Below is a small trained network, with its code and all its weights. Each question gives an input and a class and asks what happens when units are switched off, that is, made to give their printed mean instead of their output.

import numpy as np


def w(rows, s, z=0):
    codes = np.array(rows[::2]) - 128.0
    scale = np.full(codes.shape[1], s)
    scale[-1] = z or s
    return codes * scale


def norm(h):
    return h / np.sqrt((h * h).mean(-1, keepdims=True) + 1e-5)


def f(y):
    return y / 2 * (1 + np.tanh(0.7978845608 * (y + 0.044715 * y**3)))


def log_softmax(a):
    a = a - a.max(-1, keepdims=True)
    return a - np.log(np.exp(a).sum(-1, keepdims=True))


def net(x, mask):
    res = np.array(x, float).reshape(1, 5) / 4 @ E
    u = 0
    for l in range(3):
        y = f(norm(res) @ A[l][:, :-1].T + A[l][:, -1])
        res = res + np.where(mask[u : u + 12], y, B[l][:, -1]) @ B[l][:, :-1]
        u += 12
    return log_softmax(norm(res)[-1] @ U[:, :-1].T + U[:, -1])


A, B = {}, {}
E = w([
[126,129,130,127],'x0',
[121,130,125,127],'x1',
[148,88,113,254],'x2',
[144,81,226,143],'x3',
[120,168,29,112],'x4',
],0.00091)
A[0] = w([
[68,193,115,134,162],'0.n1',
[116,155,85,173,141],'0.n2',
[146,83,112,126,57],'0.n3',
[127,150,135,134,116],'0.n4',
[109,211,120,23,151],'0.n5',
[83,99,112,141,94],'0.n6',
[124,203,133,120,171],'0.n7',
[110,89,115,255,19],'0.n8',
[25,197,107,70,106],'0.n9',
[175,147,145,75,189],'0.n10',
[97,106,121,194,1],'0.n11',
[151,112,79,210,132],'0.n12',
],0.0023,0.00097)
B[0] = w([
[179,71,121,110,173],'0.n1',
[176,119,156,78,172],'0.n2',
[84,184,119,130,75],'0.n3',
[117,128,119,127,118],'0.n4',
[107,51,122,252,255],'0.n5',
[176,148,138,138,105],'0.n6',
[145,52,101,144,173],'0.n7',
[176,195,176,236,178],'0.n8',
[184,67,117,180,182],'0.n9',
[44,77,139,181,190],'0.n10',
[174,188,119,190,69],'0.n11',
[155,177,208,85,210],'0.n12',
],0.0016,0.00057)
A[1] = w([
[86,61,171,51,209],'1.n1',
[76,117,118,131,42],'1.n2',
[75,138,115,62,110],'1.n3',
[205,177,208,251,67],'1.n4',
[151,199,45,188,92],'1.n5',
[160,193,75,166,131],'1.n6',
[194,171,181,208,2],'1.n7',
[71,112,117,104,199],'1.n8',
[87,116,121,105,99],'1.n9',
[81,125,122,94,103],'1.n10',
[66,104,118,138,110],'1.n11',
[118,150,74,178,85],'1.n12',
],0.0028,0.00039)
B[1] = w([
[221,136,161,154,184],'1.n1',
[176,116,127,101,122],'1.n2',
[162,28,113,174,129],'1.n3',
[30,144,6,158,249],'1.n4',
[149,181,221,111,169],'1.n5',
[127,165,209,124,151],'1.n6',
[42,143,49,131,179],'1.n7',
[224,96,130,146,147],'1.n8',
[180,93,123,125,128],'1.n9',
[193,67,130,135,127],'1.n10',
[202,135,131,95,137],'1.n11',
[149,178,172,106,142],'1.n12',
],0.0019,0.0014)
A[2] = w([
[93,105,177,49,124],'2.n1',
[99,40,192,63,106],'2.n2',
[122,138,210,248,94],'2.n3',
[104,42,176,81,117],'2.n4',
[71,160,118,31,203],'2.n5',
[154,23,165,104,141],'2.n6',
[174,215,22,231,127],'2.n7',
[155,99,5,38,50],'2.n8',
[196,102,54,23,97],'2.n9',
[43,98,141,198,7],'2.n10',
[58,51,121,114,111],'2.n11',
[113,120,227,79,74],'2.n12',
],0.0029,0.0016)
B[2] = w([
[121,204,149,141,111],'2.n1',
[168,185,123,111,156],'2.n2',
[79,64,104,48,157],'2.n3',
[152,174,114,105,159],'2.n4',
[99,201,174,254,164],'2.n5',
[162,162,92,122,228],'2.n6',
[211,163,217,47,250],'2.n7',
[51,93,135,84,145],'2.n8',
[62,80,94,142,191],'2.n9',
[124,68,158,182,110],'2.n10',
[172,152,180,141,139],'2.n11',
[94,176,121,104,85],'2.n12',
],0.0032,0.0011)
U = w([
[248,14,15,14,192],'0',
[243,245,245,23,216],'1',
[11,245,238,249,161],'2',
[8,17,249,248,2],'3',
[8,10,3,13,35],'4',
],0.0046,0.0023)

Each question gives the input, the list of numbers given to net, and the class t.
The units are the neurons (one row each of A and B). Each row of codes is followed by its name. A weight is (code - 128) times the scale printed after its matrix; where a second scale follows, it is the last column's (A, B and U).
mask holds one flag per neuron, layer by layer. A switched-off neuron (its flag False) gives its mean, the last column of its row in B, instead of its output. The means were averaged over made-up inputs and are rounded, as every weight is.
A unit's drop is (log p(t) with every unit on - log p(t) with that unit switched off) / (log p(t) with every unit on - log p(t) with every unit switched off).
The circuit of an input: a set's keep is (log p(t) with only the set's units on - log p(t) with every unit switched off) / (log p(t) with every unit on - log p(t) with every unit switched off). Starting from the 12 units with the biggest drops (on a tie, the unit counted first), units are removed one at a time, each time the one whose removal leaves the highest keep (on an exact tie, the one counted first), for as long as the keep stays at least 0.8.
units of the circuit, in order: the units of the circuit, biggest drop first
k most important neurons: the k neurons with the biggest drops, biggest first
k most important neurons of layer l: the k neurons of layer l with the biggest drops, biggest first
drop when u is switched off: that unit's drop, to one decimal
input [-8,-7,1,-4,8], class 1: 2 most important neurons : (2.n7 1.n5)
input [-7,-2,7,-2,6], class 1: units of the circuit, in order : (2.n7)
input [6,5,1,3,7], class 2: 2 most important neurons : (1.n1 2.n7)
input [8,-3,-1,-2,-8], class 0: units of the circuit, in order : (1.n5 2.n5 1.n6)
input [-2,-6,1,-4,4], class 1: 4 most important neurons : (2.n7 1.n5 1.n6 2.n3)
input [-3,5,4,-6,7], class 1: units of the circuit, in order : (2.n7 1.n5)
input [1,-6,1,-5,5], class 1: 3 most important neurons of layer 2 : (2.n7 2.n3 2.n5)
input [6,-2,-3,6,1], class 0: 2 most important neurons : (1.n1 2.n7)
input [5,8,-6,7,2], class 0: 2 most important neurons of layer 0 : (0.n12 0.n5)
input [5,-1,-3,-7,-4], class 0: 2 most important neurons of layer 1 : (1.n4 1.n7)
input [8,1,4,-7,3], class 1: drop when 2.n7 is switched off : 0.3
input [2,0,-6,0,-5], class 0: 2 most important neurons of layer 0 : (0.n12 0.n5)
input [-5,-1,7,-2,5], class 1: drop when 2.n7 is switched off : 0.8
input [5,-4,-5,5,5], class 0: drop when 2.n12 is switched off : 0.0
input [-2,2,3,1,5], class 2: most important neuron of layer 0 : (0.n12)
